Below are the code and all the weights of a small trained network. Each question names an input and a target symbol and asks about switching units off, where a switched-off unit gives its printed mean instead of its output.

import numpy as np


def w(rows, s, z=0):
    codes = np.array(rows[::2]) - 128.0
    scale = np.full(codes.shape[1], s)
    scale[-1] = z or s
    return codes * scale


def f(y):
    return np.maximum(y, 0)


def softmax(a):
    e = np.exp(a - a.max(-1, keepdims=True))
    return e / e.sum(-1, keepdims=True)


def log_softmax(a):
    a = a - a.max(-1, keepdims=True)
    return a - np.log(np.exp(a).sum(-1, keepdims=True))


def net(x, mask):
    ids = ['αδεζηθλξσφψω'.index(c) for c in x.split()]
    T = len(ids)
    res = E[ids] + P[:T]
    u = 0
    for l in range(2):
        q, k, v = (res @ M[l].T for M in (Q, K, V))
        z = softmax(np.where(np.tri(T) > 0, q @ k.T / 4**0.5, -1e9)) @ v
        res = res + np.where(mask[u], z, O[l][:, -1]) @ O[l][:, :-1]
        u += 1
        y = f(res @ A[l][:, :-1].T + A[l][:, -1])
        res = res + np.where(mask[u : u + 12], y, B[l][:, -1]) @ B[l][:, :-1]
        u += 12
    return log_softmax(res[-1] @ U[:, :-1].T + U[:, -1])


Q, K, V, O, A, B = {}, {}, {}, {}, {}, {}
E = w([
[94,67,108],'α',
[84,119,129],'δ',
[74,115,95],'ε',
[85,212,194],'ζ',
[99,250,125],'η',
[74,116,94],'θ',
[82,127,203],'λ',
[61,32,188],'ξ',
[74,115,95],'σ',
[72,114,84],'φ',
[103,132,59],'ψ',
[74,115,94],'ω',
],0.023)
P = w([
[5,106,124],'0',
[22,118,133],'1',
[40,122,127],'2',
[59,126,124],'3',
[77,131,121],'4',
[95,134,115],'5',
[113,138,112],'6',
[131,144,110],'7',
[149,148,107],'8',
[162,151,100],'9',
],0.014)
Q[0] = w([
[240,124,111],'0.h0',
[112,154,149],'0.h0',
[250,156,217],'0.h0',
[18,230,116],'0.h0',
],0.016)
K[0] = w([
[41,139,99],'0.h0',
[150,140,139],'0.h0',
[3,147,121],'0.h0',
[242,153,143],'0.h0',
],0.028)
V[0] = w([
[98,187,222],'0.h0',
[145,122,132],'0.h0',
[128,128,128],'0.h0',
[2,142,75],'0.h0',
],0.0092)
O[0] = w([
[254,6,213,175],'0.h0',
[101,127,125,111],'0.h0',
[128,128,128,128],'0.h0',
[226,208,89,250],'0.h0',
],0.0069,0.015)
A[0] = w([
[130,51,127,198],'0.n0',
[34,78,145,200],'0.n1',
[77,121,72,171],'0.n2',
[74,22,159,37],'0.n3',
[90,192,77,11],'0.n4',
[83,159,186,98],'0.n5',
[172,74,65,230],'0.n6',
[108,104,43,94],'0.n7',
[247,131,77,84],'0.n8',
[112,145,145,92],'0.n9',
[237,118,87,85],'0.n10',
[121,44,178,66],'0.n11',
],0.011)
B[0] = w([
[169,82,233,203],'0.n0',
[19,68,106,187],'0.n1',
[138,61,94,229],'0.n2',
[89,225,55,144],'0.n3',
[138,208,228,173],'0.n4',
[147,136,133,145],'0.n5',
[210,73,106,255],'0.n6',
[199,80,179,184],'0.n7',
[90,255,94,166],'0.n8',
[126,119,133,128],'0.n9',
[51,200,138,155],'0.n10',
[42,144,73,165],'0.n11',
],0.0081,0.0082)
Q[1] = w([
[169,174,7],'1.h0',
[152,7,189],'1.h0',
[31,41,70],'1.h0',
[226,54,65],'1.h0',
],0.014)
K[1] = w([
[208,132,4],'1.h0',
[132,70,235],'1.h0',
[22,62,32],'1.h0',
[214,78,129],'1.h0',
],0.015)
V[1] = w([
[84,215,180],'1.h0',
[128,128,128],'1.h0',
[214,45,132],'1.h0',
[2,72,153],'1.h0',
],0.0061)
O[1] = w([
[138,38,197,82],'1.h0',
[128,128,128,128],'1.h0',
[122,210,91,252],'1.h0',
[253,120,14,30],'1.h0',
],0.0054,0.0035)
A[1] = w([
[54,211,165,32],'1.n0',
[145,52,127,17],'1.n1',
[18,146,133,65],'1.n2',
[97,160,201,85],'1.n3',
[131,218,65,122],'1.n4',
[66,186,60,1],'1.n5',
[153,92,197,62],'1.n6',
[119,77,79,48],'1.n7',
[217,170,108,91],'1.n8',
[193,161,86,166],'1.n9',
[119,246,148,133],'1.n10',
[62,132,66,26],'1.n11',
],0.014,0.011)
B[1] = w([
[164,113,29,177],'1.n0',
[104,243,98,148],'1.n1',
[36,76,91,140],'1.n2',
[176,179,74,206],'1.n3',
[37,100,115,231],'1.n4',
[186,250,148,138],'1.n5',
[89,64,114,206],'1.n6',
[48,141,185,160],'1.n7',
[65,109,167,175],'1.n8',
[212,136,146,232],'1.n9',
[108,128,197,254],'1.n10',
[179,176,146,145],'1.n11',
],0.011,0.0088)
U = w([
[165,94,2,255],'α',
[135,126,132,148],'δ',
[237,113,109,121],'ε',
[192,170,225,91],'ζ',
[146,218,111,102],'η',
[124,129,142,128],'θ',
[114,16,183,102],'λ',
[20,86,106,52],'ξ',
[120,127,142,128],'σ',
[121,130,142,148],'φ',
[63,152,224,68],'ψ',
[120,129,140,146],'ω',
],0.012,0.0074)

Each question gives the input, a string of symbols that net reads in full, and the target symbol t.
The units are the heads (4 rows each of Q, K, V and O) and the neurons (one row each of A and B). Each row of codes is followed by its name. A weight is (code - 128) times the scale printed after its matrix; where a second scale follows, it is the last column's (O, A, B and U).
mask holds one flag per unit, layer by layer, with each layer's heads first. A switched-off unit (its flag False) gives its mean, the last column of its rows in O or B, instead of its output. The means were averaged over made-up inputs and are rounded, as every weight is.
A unit's drop is (log p(t) with every unit on - log p(t) with that unit switched off) / (log p(t) with every unit on - log p(t) with every unit switched off).
The circuit of an input: a set's keep is (log p(t) with only the set's units on - log p(t) with every unit switched off) / (log p(t) with every unit on - log p(t) with every unit switched off). Starting from the 12 units with the biggest drops (on a tie, the unit counted first), units are removed one at a time, each time the one whose removal leaves the highest keep (on an exact tie, the one counted first), for as long as the keep stays at least 0.8.
circuit, biggest first: the units of the circuit, biggest drop first
top k neurons: the k neurons with the biggest drops, biggest first
top k neurons in layer l: the k neurons of layer l with the biggest drops, biggest first
input σ δ ω θ λ ε, target ε: top 2 neurons => (1.n9, 1.n4)
input λ ψ δ λ δ α φ, target η: circuit, biggest first => (0.h0, 1.n5)
input σ ξ φ λ φ σ δ α θ, target η: top 3 neurons => (0.n2, 1.n5, 0.n0)
input ω δ λ ψ θ, target ξ: circuit, biggest first => (0.h0, 1.n4)
input ζ ξ η δ ε α δ, target η: circuit, biggest first => (1.h0, 1.n5, 0.n0, 0.n6)
input ψ δ ε ζ α α ε, target η: top 2 neurons => (0.n2, 1.n5)
input ζ ζ ψ α, target α: circuit, biggest first => (1.n10)
input δ δ λ λ σ, target ε: circuit, biggest first => (0.h0, 1.n4, 0.n6)
input δ ζ δ λ α λ ψ δ ζ σ, target λ: top 2 neurons in layer 1 => (1.n6, 1.n3)
input λ δ σ θ ψ δ δ ω λ θ, target ε: top 3 neurons in layer 1 => (1.n9, 1.n4, 1.n10)
input ξ ε α η φ, target ζ: top 2 neurons => (0.n6, 0.n0)
input α η λ δ ψ δ θ ψ ψ δ, target ξ: circuit, biggest first => (0.h0, 1.h0, 1.n2, 0.n6)
input ω σ θ ξ ξ ζ δ, target λ: circuit, biggest first => (0.h0, 1.h0, 0.n6, 1.n3)
input α δ α λ δ ψ σ, target ξ: top 2 neurons => (0.n4, 0.n0)
input α ψ ζ ε, target λ: top 4 neurons => (0.n6, 0.n0, 0.n10, 1.n6)
input λ λ δ α ψ ε, target ξ: circuit, biggest first => (0.h0, 1.h0, 1.n2)
input σ ζ ψ η ω, target ζ: top neuron in layer 1 => (1.n4)
input λ δ σ ζ ω ε ζ λ φ, target ε: top 4 neurons => (0.n0, 1.n9, 1.n4, 1.n10)
input α ω ψ ψ δ, target ξ: top 2 neurons in layer 0 => (0.n7, 0.n0)
input ε φ α ξ ζ ζ σ, target λ: circuit, biggest first => (0.h0)
